[[133 138 101 124 123]
 [134 136 106 119 118]]
->
[[123 133 138 101 124]
 [118 134 136 106 119]]

[[124 126 132 113 123 135 137]
 [128 120 130 107 124 123 122]]
->
[[137 124 126 132 113 123 135]
 [122 128 120 130 107 124 123]]

[[112 127 117 117 118 135 110 118]
 [133 126 124 151 132 141 138 142]
 [138 132 142 114 132 106 134 121]
 [111 126 116 128 118 139 110 120]
 [144 129 139 139 128 120 147 138]
 [143 131 143 124 128 109 142 129]
 [126 125 118 150 129 147 128 140]
 [111 126 114 124 119 142 128 123]
 [133 126 124 151 128 142 138 143]
 [130 131 137 106 127 109 124 115]
 [145 130 142 130 137 113 145 132]
 [112 125 114 128 119 144 112 125]]
->
[[118 112 127 117 117 118 135 110]
 [142 133 126 124 151 132 141 138]
 [121 138 132 142 114 132 106 134]
 [120 111 126 116 128 118 139 110]
 [138 144 129 139 139 128 120 147]
 [129 143 131 143 124 128 109 142]
 [140 126 125 118 150 129 147 128]
 [123 111 126 114 124 119 142 128]
 [143 133 126 124 151 128 142 138]
 [115 130 131 137 106 127 109 124]
 [132 145 130 142 130 137 113 145]
 [125 112 125 114 128 119 144 112]]

[[132 116 135]
 [123 123 133]
 [120 122 131]
 [139 134 117]
 [108 122 155]
 [137 144 125]
 [124 133 120]
 [111 116 152]
 [114 109 127]
 [124 111 129]
 [134 129 122]
 [138 108 116]]
->
[[135 132 116]
 [133 123 123]
 [131 120 122]
 [117 139 134]
 [155 108 122]
 [125 137 144]
 [120 124 133]
 [152 111 116]
 [127 114 109]
 [129 124 111]
 [122 134 129]
 [116 138 108]]

[[114 128 148 113 119 116 126]
 [114 133 138 121 117 116 131]
 [146 126 118 135 142 145 127]
 [ 98 139 132 127 106 100 136]]
->
[[126 114 128 148 113 119 116]
 [131 114 133 138 121 117 116]
 [127 146 126 118 135 142 145]
 [136  98 139 132 127 106 100]]

[[130 151 116]
 [143 141 124]
 [128 140 121]
 [148 123 104]]
->
[[116 130 151]
 [124 143 141]
 [121 128 140]
 [104 148 123]]

[[134 115 128 129 135 135 116 124 122]
 [121 119 141 106 120 122 119 116 135]
 [120 135 125 132 120 120 135 131 136]
 [128 135 137 109 132 131 132 137 130]]
->
[[122 134 115 128 129 135 135 116 124]
 [135 121 119 141 106 120 122 119 116]
 [136 120 135 125 132 120 120 135 131]
 [130 128 135 137 109 132 131 132 137]]

[[115 119 124]
 [147 115 138]
 [108 151 123]]
->
[[124 115 119]
 [138 147 115]
 [123 108 151]]

[[124 121 120 132]
 [120 124 120 137]
 [134 124 127 121]
 [134 127 130 120]
 [103 117 104 154]
 [136 116 121 119]
 [138 126 131 114]
 [104 120 107 153]
 [132 117 120 124]
 [119 111 108 138]
 [126 114 115 130]
 [130 117 119 127]]
->
[[132 124 121 120]
 [137 120 124 120]
 [121 134 124 127]
 [120 134 127 130]
 [154 103 117 104]
 [119 136 116 121]
 [114 138 126 131]
 [153 104 120 107]
 [124 132 117 120]
 [138 119 111 108]
 [130 126 114 115]
 [127 130 117 119]]
---
[[134 136 130 129 134]
 [123 152 112 130 114]
 [131 121 122 132 125]
 [122 129 119 126 133]
 [112 140 118 131 118]]
->
[[134 136]
 [123 152]]

[[101 141 133 134 120]
 [103 137 133 124 135]
 [134 140 146 132 104]]
->
[[101 141]
 [103 137]]

[[144 136 114]
 [113 124 149]
 [121 125 135]
 [118 125 143]
 [111 123 151]]
->
[[144 136]
 [113 124]]

[[127 126 127 126]
 [136 154 145 154]
 [130 127 128 127]
 [126 130 129 130]
 [129 126 129 126]]
->
[[127 126]
 [136 154]]

[[140 129 128 132 131]
 [153 156 152 111 124]]
->
[[140 129]
 [153 156]]

[[146 155 105]
 [101 149 122]]
->
[[146 155]
 [101 149]]

[[147 128 136 106]
 [121 142 139 134]
 [153 139 150  98]
 [107 126 118 152]]
->
[[147 128]
 [121 142]]

[[132 153 134 157 142]
 [127 123 127 122 125]]
->
[[132 153]
 [127 123]]

[[116 112 154]
 [134 116 145]
 [104 151 101]
 [124 125 133]]
->
[[116 112]
 [134 116]]
